Below are the code and all the weights of a small trained network. Each question names an input and a class and asks about switching units off, where a switched-off unit gives its printed mean instead of its output.

import numpy as np


def w(rows, s, z=0):
    codes = np.array(rows[::2]) - 128.0
    scale = np.full(codes.shape[1], s)
    scale[-1] = z or s
    return codes * scale


def f(y):
    return np.maximum(y, 0)


def log_softmax(a):
    a = a - a.max(-1, keepdims=True)
    return a - np.log(np.exp(a).sum(-1, keepdims=True))


def net(x, mask):
    res = np.array(x, float).reshape(1, 8) / 4 @ E
    y = f(res @ A[0][:, :-1].T + A[0][:, -1])
    res = res + np.where(mask, y, B[0][:, -1]) @ B[0][:, :-1]
    return log_softmax(res[-1] @ U[:, :-1].T + U[:, -1])


A, B = {}, {}
E = w([
[83,78,109,254,138,115,96,94,163,110,144],'x0',
[112,140,170,135,134,110,63,58,75,181,69],'x1',
[140,156,125,130,108,113,122,118,135,113,128],'x2',
[122,127,125,126,118,119,129,130,125,128,129],'x3',
[79,148,50,116,47,230,121,103,138,151,121],'x4',
[133,116,128,125,122,126,136,121,135,138,124],'x5',
[115,132,146,135,145,147,129,140,124,129,130],'x6',
[134,111,120,126,153,145,131,119,117,131,135],'x7',
],0.015)
A[0] = w([
[192,111,211,100,185,47,130,143,132,112,153,195],'neuron 1',
[166,104,162,158,171,102,118,134,155,96,138,174],'neuron 2',
[79,165,87,139,98,218,126,116,152,138,121,155],'neuron 3',
[134,142,109,56,121,188,157,127,110,108,145,166],'neuron 4',
[92,82,120,253,124,108,111,96,154,91,133,164],'neuron 5',
[171,106,79,141,115,153,247,218,210,35,200,254],'neuron 6',
[138,164,100,50,58,196,130,141,122,158,114,156],'neuron 7',
[86,171,161,143,156,98,18,34,7,233,2,158],'neuron 8',
[2,109,26,207,76,199,81,85,181,148,142,78],'neuron 9',
[161,166,151,61,141,89,193,189,57,167,111,183],'neuron 10',
],0.0075)
B[0] = w([
[135,131,171,119,195,27,137,113,161,110,150,204],'neuron 1',
[107,128,127,160,184,57,99,116,162,51,126,172],'neuron 2',
[114,208,109,93,117,119,156,97,62,199,133,191],'neuron 3',
[92,151,85,129,95,153,175,119,106,161,108,176],'neuron 4',
[122,56,177,153,246,2,55,133,165,82,150,208],'neuron 5',
[52,166,109,153,203,130,215,189,150,86,146,228],'neuron 6',
[80,148,89,151,106,198,158,143,73,155,67,198],'neuron 7',
[145,77,220,58,77,139,41,47,94,152,75,254],'neuron 8',
[201,203,201,50,186,108,207,60,132,163,207,221],'neuron 9',
[170,244,176,74,135,125,172,67,121,140,193,195],'neuron 10',
],0.0092,0.02)
U = w([
[125,194,125,99,162,119,186,116,158,100,204,231],'0',
[240,161,178,87,131,109,104,87,97,174,142,154],'1',
[71,181,20,152,116,197,166,173,76,149,86,128],'2',
[104,140,115,97,35,254,89,104,81,151,69,40],'3',
[93,80,93,248,159,81,110,184,174,72,147,137],'4',
[99,38,138,153,136,74,32,111,131,85,79,3],'5',
],0.0084,0.0026)

Each question gives the input, the list of numbers given to net, and the class t.
The units are the neurons (one row each of A and B). Each row of codes is followed by its name. A weight is (code - 128) times the scale printed after its matrix; where a second scale follows, it is the last column's (A, B and U).
mask holds one flag per neuron, in row order. A switched-off neuron (its flag False) gives its mean, the last column of its row in B, instead of its output. The means were averaged over made-up inputs and are rounded, as every weight is.
A unit's drop is (log p(t) with every unit on - log p(t) with that unit switched off) / (log p(t) with every unit on - log p(t) with every unit switched off).
The circuit of an input: a set's keep is (log p(t) with only the set's units on - log p(t) with every unit switched off) / (log p(t) with every unit on - log p(t) with every unit switched off). Starting from all 10 units, units are removed one at a time, each time the one whose removal leaves the highest keep (on an exact tie, the one counted first), for as long as the keep stays at least 0.8.
units of the circuit, in order: the units of the circuit, biggest drop first
unit that matters most: the unit with the biggest drop
k most important neurons: the k neurons with the biggest drops, biggest first
drop of u: that unit's drop, to one decimal
input [0,5,8,3,1,1,-6,1], class 3: 2 most important neurons	neuron 9; neuron 5
input [2,1,0,1,8,-7,-8,-2], class 1: units of the circuit, in order	neuron 6
input [-5,2,-2,0,1,6,-1,-6], class 3: units of the circuit, in order	neuron 9; neuron 5
input [1,-3,7,-7,-6,-2,5,-2], class 4: units of the circuit, in order	neuron 9; neuron 3
input [4,-4,4,-6,0,-6,-5,-3], class 4: 2 most important neurons	neuron 10; neuron 5
input [1,-5,7,3,-2,5,4,-3], class 4: units of the circuit, in order	neuron 9; neuron 10
input [1,-7,0,8,-7,-4,1,-7], class 4: units of the circuit, in order	neuron 9; neuron 2
input [0,6,1,-2,1,-7,1,2], class 3: 2 most important neurons	neuron 9; neuron 5
input [8,1,1,5,-7,-3,4,-2], class 5: 2 most important neurons	neuron 6; neuron 5
input [-3,2,7,7,1,-2,-5,4], class 3: 3 most important neurons	neuron 9; neuron 5; neuron 1
input [-4,-1,1,5,8,-1,7,5], class 2: drop of neuron 8	0.2
input [-7,-1,7,3,4,-6,-2,0], class 2: drop of neuron 8	0.2
input [-2,-6,3,7,1,1,-1,1], class 2: drop of neuron 9	0.2
input [-8,0,0,6,-8,-2,-7,0], class 0: drop of neuron 8	0.9
input [-4,0,-8,-5,5,0,-5,7], class 2: unit that matters most	neuron 8
